Here is a tiny trained network, its code and every weight. The questions are about switching its units off for an input and a target symbol, where a switched-off unit gives its printed mean instead of its output.

import numpy as np


def w(rows, s, z=0):
    codes = np.array(rows[::2]) - 128.0
    scale = np.full(codes.shape[1], s)
    scale[-1] = z or s
    return codes * scale


def f(y):
    return y / 2 * (1 + np.tanh(0.7978845608 * (y + 0.044715 * y**3)))


def softmax(a):
    e = np.exp(a - a.max(-1, keepdims=True))
    return e / e.sum(-1, keepdims=True)


def log_softmax(a):
    a = a - a.max(-1, keepdims=True)
    return a - np.log(np.exp(a).sum(-1, keepdims=True))


def net(x, mask):
    ids = ['βδεζθλξφψω'.index(c) for c in x.split()]
    T = len(ids)
    res = E[ids] + P[:T]
    u = 0
    for l in range(2):
        r = res
        for j in range(2):
            rows = slice(3 * j, 3 * j + 3)
            q, k, v = (r @ M[l][rows].T for M in (Q, K, V))
            z = softmax(np.where(np.tri(T) > 0, q @ k.T / 3**0.5, -1e9)) @ v
            o = O[l][rows]
            res = res + np.where(mask[u + j], z, o[:, -1]) @ o[:, :-1]
        u += 2
        y = f(res @ A[l][:, :-1].T + A[l][:, -1])
        res = res + np.where(mask[u : u + 4], y, B[l][:, -1]) @ B[l][:, :-1]
        u += 4
    return log_softmax(res[-1] @ U[:, :-1].T + U[:, -1])


Q, K, V, O, A, B = {}, {}, {}, {}, {}, {}
E = w([
[82,139,148,137],'β',
[42,101,254,173],'δ',
[119,161,87,105],'ε',
[148,82,94,24],'ζ',
[120,115,157,67],'θ',
[89,217,210,69],'λ',
[91,223,196,113],'ξ',
[138,150,92,51],'φ',
[93,149,207,80],'ψ',
[115,106,119,95],'ω',
],0.0057)
P = w([
[167,119,87,178],'0',
[3,181,72,22],'1',
[189,111,184,98],'2',
[33,164,61,77],'3',
[181,88,185,119],'4',
[44,151,55,93],'5',
[190,63,181,114],'6',
[42,145,51,112],'7',
[188,55,184,106],'8',
[47,139,60,120],'9',
[187,71,206,100],'10',
[58,145,58,133],'11',
[158,61,208,86],'12',
],0.0054)
Q[0] = w([
[248,46,103,66],'L0H0',
[56,150,222,143],'L0H0',
[11,112,194,142],'L0H0',
[98,15,192,193],'L0H1',
[154,105,84,126],'L0H1',
[120,124,105,93],'L0H1',
],0.017)
K[0] = w([
[187,2,109,47],'L0H0',
[7,150,175,134],'L0H0',
[24,144,194,162],'L0H0',
[2,80,140,129],'L0H1',
[150,167,105,133],'L0H1',
[154,91,103,120],'L0H1',
],0.017)
V[0] = w([
[111,62,73,66],'L0H0',
[134,132,193,131],'L0H0',
[125,141,111,133],'L0H0',
[87,136,149,105],'L0H1',
[148,29,217,165],'L0H1',
[152,168,112,249],'L0H1',
],0.014)
O[0] = w([
[107,176,187,209,159],'L0H0',
[127,166,130,60,163],'L0H0',
[129,120,117,133,119],'L0H0',
[137,185,172,164,213],'L0H1',
[210,244,79,152,124],'L0H1',
[170,31,48,164,1],'L0H1',
],0.011,0.0037)
A[0] = w([
[130,176,159,112,1],'L0N0',
[59,168,128,155,61],'L0N1',
[187,130,91,186,109],'L0N2',
[150,179,1,40,119],'L0N3',
],0.011,0.0043)
B[0] = w([
[120,7,111,193,200],'L0N0',
[149,141,20,45,250],'L0N1',
[220,47,123,96,83],'L0N2',
[93,94,143,39,141],'L0N3',
],0.012,0.0024)
Q[1] = w([
[128,110,192,74],'L1H0',
[94,86,3,91],'L1H0',
[166,116,205,106],'L1H0',
[165,91,121,161],'L1H1',
[117,150,45,162],'L1H1',
[141,110,182,108],'L1H1',
],0.028)
K[1] = w([
[116,87,26,167],'L1H0',
[45,254,146,101],'L1H0',
[95,55,89,109],'L1H0',
[81,126,87,101],'L1H1',
[87,210,194,119],'L1H1',
[140,85,79,127],'L1H1',
],0.022)
V[1] = w([
[254,193,187,101],'L1H0',
[110,192,194,64],'L1H0',
[138,173,209,238],'L1H0',
[104,184,83,121],'L1H1',
[204,100,130,144],'L1H1',
[141,101,147,196],'L1H1',
],0.017)
O[1] = w([
[120,136,153,250,112],'L1H0',
[50,101,188,150,225],'L1H0',
[203,99,204,136,1],'L1H0',
[122,65,133,127,80],'L1H1',
[128,159,61,138,138],'L1H1',
[187,166,106,139,112],'L1H1',
],0.018,0.0076)
A[1] = w([
[242,164,177,235,117],'L1N0',
[120,180,111,146,4],'L1N1',
[193,46,205,190,170],'L1N2',
[249,78,197,45,104],'L1N3',
],0.012,0.0029)
B[1] = w([
[189,70,180,8,219],'L1N0',
[173,82,113,120,224],'L1N1',
[184,213,104,209,255],'L1N2',
[82,17,65,147,209],'L1N3',
],0.016,0.0098)
U = w([
[156,97,61,114,3],'β',
[173,104,145,66,79],'δ',
[110,138,50,227,78],'ε',
[199,252,45,88,83],'ζ',
[105,15,135,168,11],'θ',
[67,86,238,143,239],'λ',
[66,218,116,49,201],'ξ',
[189,212,183,119,180],'φ',
[175,51,150,205,105],'ψ',
[99,185,199,221,192],'ω',
],0.0035,0.0049)

Each question gives the input, a string of symbols that net reads in full, and the target symbol t.
The units are the heads (3 rows each of Q, K, V and O) and the neurons (one row each of A and B). Each row of codes is followed by its name. A weight is (code - 128) times the scale printed after its matrix; where a second scale follows, it is the last column's (O, A, B and U).
mask holds one flag per unit, layer by layer, with each layer's heads first. A switched-off unit (its flag False) gives its mean, the last column of its rows in O or B, instead of its output. The means were averaged over made-up inputs and are rounded, as every weight is.
A unit's drop is (log p(t) with every unit on - log p(t) with that unit switched off) / (log p(t) with every unit on - log p(t) with every unit switched off).
The circuit of an input: a set's keep is (log p(t) with only the set's units on - log p(t) with every unit switched off) / (log p(t) with every unit on - log p(t) with every unit switched off). Starting from all 12 units, units are removed one at a time, each time the one whose removal leaves the highest keep (on an exact tie, the one counted first), for as long as the keep stays at least 0.8.
circuit, biggest first: the units of the circuit, biggest drop first
top k neurons: the k neurons with the biggest drops, biggest first
k most important neurons of layer l: the k neurons of layer l with the biggest drops, biggest first
heads that matter: for each layer, one digit per head in row order, 1 if its drop is at least 0.15 and else 0, layers parted by /
input λ δ δ ψ ζ, target λ: circuit, biggest first	(L0H0 L1H1 L1N2)
input θ ψ δ β ω ζ ξ ζ δ δ ξ, target φ: heads that matter	11 / 10
input φ ζ θ φ ξ β φ, target θ: heads that matter	11 / 10
input β δ λ β δ δ β ω φ δ, target φ: top 3 neurons	(L0N1 L0N3 L1N2)
input ε ψ δ β β ε, target λ: circuit, biggest first	(L1H0)
input ω λ δ δ ψ, target δ: 2 most important neurons of layer 1	(L1N0 L1N2)
input ζ δ β ψ δ ω ξ δ β δ ε ω, target λ: heads that matter	00 / 11
input ψ ξ ξ ω δ δ ζ β ε ζ ζ δ, target ω: top 4 neurons	(L1N2 L0N0 L0N3 L1N1)
input δ ε ω ω ξ β β δ, target λ: circuit, biggest first	(L0N1 L1H0 L1N2)
input β ψ β δ ξ, target ζ: circuit, biggest first	(L0H1 L1H0)
input φ ψ δ β ξ ε ξ λ ζ δ δ, target θ: top 2 neurons	(L1N3 L0N1)
input ζ β ξ ω δ δ, target λ: circuit, biggest first	(L1N2 L1H1)
input λ ψ ζ β ζ δ β, target λ: circuit, biggest first	(L0H1 L0N0 L1H1 L1N2)
input ω ψ ε β ξ δ δ φ ω ζ β, target δ: most important neuron of layer 1	(L1N0)
input β δ β ψ ε ε δ β ω, target ζ: circuit, biggest first	(L0H1 L1H0)
input φ ξ ζ θ, target ξ: circuit, biggest first	(L0H1 L1H0)
input ω δ ε β θ δ ε, target δ: top 2 neurons	(L0N1 L1N0)
input φ θ ζ δ ζ β β ω ε ε β ζ, target ω: circuit, biggest first	(L0H0 L0N3 L1H0 L1N2)
input ξ δ δ ψ ψ ψ β ζ β δ ζ, target ξ: 2 most important neurons of layer 1	(L1N2 L1N3)
input ζ β ψ δ ζ, target ψ: heads that matter	10 / 11
input β δ ψ β δ δ, target ω: top 2 neurons	(L0N1 L1N2)
